Below is a small trained network, with its code and all its weights. Each question gives an input and a target symbol and asks what happens when units are switched off, that is, made to give their printed mean instead of their output.

import numpy as np


def w(rows, s, z=0):
    codes = np.array(rows[::2]) - 128.0
    scale = np.full(codes.shape[1], s)
    scale[-1] = z or s
    return codes * scale


def softmax(a):
    e = np.exp(a - a.max(-1, keepdims=True))
    return e / e.sum(-1, keepdims=True)


def log_softmax(a):
    a = a - a.max(-1, keepdims=True)
    return a - np.log(np.exp(a).sum(-1, keepdims=True))


def net(x, mask):
    ids = ['αβγδηθλμξπσφψω'.index(c) for c in x.split()]
    T = len(ids)
    res = E[ids] + P[:T]
    u = 0
    for l in range(2):
        r = res
        for j in range(3):
            rows = slice(2 * j, 2 * j + 2)
            q, k, v = (r @ M[l][rows].T for M in (Q, K, V))
            z = softmax(np.where(np.tri(T) > 0, q @ k.T / 2**0.5, -1e9)) @ v
            o = O[l][rows]
            res = res + np.where(mask[u + j], z, o[:, -1]) @ o[:, :-1]
        u += 3
    return log_softmax(res[-1] @ U[:, :-1].T + U[:, -1])


Q, K, V, O = {}, {}, {}, {}
E = w([
[132,82,63,123,150,110,142,104],'α',
[88,124,116,145,130,16,114,147],'β',
[162,167,123,105,132,66,185,122],'γ',
[132,134,102,83,149,108,164,180],'δ',
[142,103,105,180,62,79,165,156],'η',
[69,167,94,138,69,83,129,199],'θ',
[152,94,138,154,191,130,149,160],'λ',
[110,152,122,116,204,126,120,135],'μ',
[51,126,107,171,122,114,81,169],'ξ',
[91,155,182,163,137,112,140,249],'π',
[154,116,104,156,151,88,129,60],'σ',
[112,77,132,222,128,112,107,137],'φ',
[105,174,70,79,122,74,133,90],'ψ',
[146,80,195,93,71,127,96,123],'ω',
],0.019)
P = w([
[2,84,135,116,129,127,214,75],'0',
[160,137,108,133,141,81,89,147],'1',
[149,136,155,118,126,161,125,131],'2',
[55,117,181,118,188,122,153,120],'3',
[176,123,107,107,139,63,71,147],'4',
[145,145,148,116,120,171,128,129],'5',
[58,113,185,109,191,121,164,116],'6',
[180,117,113,91,138,65,58,150],'7',
[145,153,145,120,113,181,130,134],'8',
[55,110,183,115,195,111,165,107],'9',
[184,107,117,72,140,56,44,156],'10',
[147,160,137,123,109,192,130,135],'11',
],0.018)
Q[0] = w([
[87,184,93,138,151,116,119,144],'0.h0',
[153,168,157,129,100,109,113,100],'0.h0',
[196,125,100,150,150,65,67,159],'0.h1',
[197,187,122,173,119,190,111,117],'0.h1',
[134,96,173,143,154,11,138,133],'0.h2',
[64,118,200,163,116,165,247,64],'0.h2',
],0.013)
K[0] = w([
[153,136,77,182,193,125,194,134],'0.h0',
[162,99,142,134,145,146,123,76],'0.h0',
[169,81,194,40,84,112,47,148],'0.h1',
[204,194,119,157,171,159,108,173],'0.h1',
[121,56,201,98,62,96,163,81],'0.h2',
[55,174,80,210,144,139,253,95],'0.h2',
],0.011)
V[0] = w([
[132,118,195,99,65,146,77,91],'0.h0',
[123,44,130,124,118,147,151,114],'0.h0',
[186,93,59,135,143,88,103,191],'0.h1',
[136,206,108,124,221,90,151,165],'0.h1',
[188,121,187,82,107,87,135,139],'0.h2',
[196,172,165,255,133,26,88,114],'0.h2',
],0.008)
O[0] = w([
[87,187,84,103,185,98,97,165,87],'0.h0',
[133,128,86,148,177,104,153,140,187],'0.h0',
[149,92,8,117,129,167,116,163,33],'0.h1',
[93,150,73,77,178,153,123,160,81],'0.h1',
[183,107,209,138,136,99,147,124,175],'0.h2',
[86,64,177,24,64,168,121,99,3],'0.h2',
],0.011,0.0032)
Q[1] = w([
[133,99,80,164,141,126,115,75],'1.h0',
[52,145,148,156,160,110,222,81],'1.h0',
[68,131,152,141,103,162,215,165],'1.h1',
[182,155,134,94,87,126,9,171],'1.h1',
[125,43,134,154,101,71,116,157],'1.h2',
[61,128,147,173,135,125,218,88],'1.h2',
],0.012)
K[1] = w([
[129,100,70,166,132,108,114,81],'1.h0',
[47,89,121,142,157,86,225,103],'1.h0',
[86,153,136,129,101,181,191,153],'1.h1',
[214,181,163,121,96,145,9,152],'1.h1',
[75,61,122,165,94,50,72,178],'1.h2',
[36,83,108,156,106,120,234,131],'1.h2',
],0.012)
V[1] = w([
[63,68,123,195,164,133,15,100],'1.h0',
[119,168,82,144,35,100,122,181],'1.h0',
[148,160,124,107,196,179,65,161],'1.h1',
[44,149,158,66,226,92,135,98],'1.h1',
[101,191,116,97,45,54,100,159],'1.h2',
[164,164,54,98,107,95,132,7],'1.h2',
],0.011)
O[1] = w([
[143,158,123,176,108,173,23,86,158],'1.h0',
[97,76,61,235,74,105,190,177,91],'1.h0',
[102,218,172,144,163,88,81,132,1],'1.h1',
[166,143,100,45,81,130,62,191,253],'1.h1',
[172,193,96,94,61,122,94,172,143],'1.h2',
[167,211,115,137,118,142,205,11,83],'1.h2',
],0.011,0.008)
U = w([
[137,136,73,200,180,111,112,48,217],'α',
[160,49,32,67,73,153,70,115,34],'β',
[155,93,137,51,140,107,199,165,67],'γ',
[100,141,72,178,239,2,172,191,124],'δ',
[67,48,155,152,71,131,175,108,145],'η',
[175,112,9,185,110,90,120,190,56],'θ',
[70,39,158,112,222,149,96,94,169],'λ',
[94,208,101,122,161,95,35,128,186],'μ',
[147,116,45,226,108,162,6,121,88],'ξ',
[174,38,63,136,187,170,85,226,2],'π',
[110,138,198,81,49,174,129,10,151],'σ',
[40,65,195,174,52,234,53,60,153],'φ',
[226,202,56,138,122,126,153,140,94],'ψ',
[225,57,196,161,77,22,69,95,206],'ω',
],0.0053,0.0084)

Each question gives the input, a string of symbols that net reads in full, and the target symbol t.
The units are the heads (2 rows each of Q, K, V and O). Each row of codes is followed by its name. A weight is (code - 128) times the scale printed after its matrix; where a second scale follows, it is the last column's (O and U).
mask holds one flag per head, layer by layer. A switched-off head (its flag False) gives its mean, the last column of its rows in O, instead of its output. The means were averaged over made-up inputs and are rounded, as every weight is.
A unit's drop is (log p(t) with every unit on - log p(t) with that unit switched off) / (log p(t) with every unit on - log p(t) with every unit switched off).
The circuit of an input: a set's keep is (log p(t) with only the set's units on - log p(t) with every unit switched off) / (log p(t) with every unit on - log p(t) with every unit switched off). Starting from all 6 units, units are removed one at a time, each time the one whose removal leaves the highest keep (on an exact tie, the one counted first), for as long as the keep stays at least 0.8.
circuit, biggest first: the units of the circuit, biggest drop first
most important unit: the unit with the biggest drop
heads that matter: for each layer, one digit per head in row order, 1 if its drop is at least 0.15 and else 0, layers parted by /
input θ π π β α δ θ π ω, target μ: most important unit -> 1.h1
input η α η λ δ θ α σ μ λ η, target η: circuit, biggest first -> [0.h2; 1.h1; 0.h1; 1.h0]
input π ω η α λ η α, target π: heads that matter -> 000 / 011
input μ α δ μ γ θ δ ω η, target θ: circuit, biggest first -> [0.h1; 1.h0]
input β η δ μ ξ α, target β: heads that matter -> 001 / 010
input α ω φ δ ω ω, target μ: circuit, biggest first -> [0.h0; 1.h1]
input γ ξ ψ ω η π λ, target γ: circuit, biggest first -> [1.h0; 1.h1]
input α β δ η φ π θ θ ω μ, target α: heads that matter -> 001 / 001
input π γ ω θ δ μ δ θ, target ω: heads that matter -> 011 / 001
input δ ψ σ μ μ σ ω, target δ: circuit, biggest first -> [0.h2; 1.h0]
input λ ω θ λ ξ β ψ, target λ: heads that matter -> 100 / 101
input λ β α ω, target λ: circuit, biggest first -> [1.h2; 0.h0]
input μ ω γ α θ δ, target γ: circuit, biggest first -> [1.h0; 0.h2]
input ω η ξ θ ω θ ω, target ω: most important unit -> 0.h1
input π γ π ω δ θ η δ ξ ω, target π: circuit, biggest first -> [1.h2; 1.h1]
input δ ξ α δ α, target α: heads that matter -> 010 / 011
input θ μ η φ ψ ω λ λ ψ δ σ θ, target η: circuit, biggest first -> [0.h2; 1.h0]
input α ω σ δ α ω μ δ γ, target ψ: heads that matter -> 011 / 001
input λ θ ω ω θ ω σ ω θ ω ξ, target ω: heads that matter -> 101 / 000
input φ ω ξ ω ω ω ξ θ, target ω: most important unit -> 0.h2
input α μ γ η η θ λ, target α: circuit, biggest first -> [0.h2; 1.h2]
input α γ ψ ψ ξ θ α φ ψ ξ, target α: circuit, biggest first -> [0.h2; 1.h2]
input φ μ λ α η φ θ φ φ, target ξ: heads that matter -> 010 / 100
input ξ ξ α μ α α μ, target ξ: heads that matter -> 001 / 100
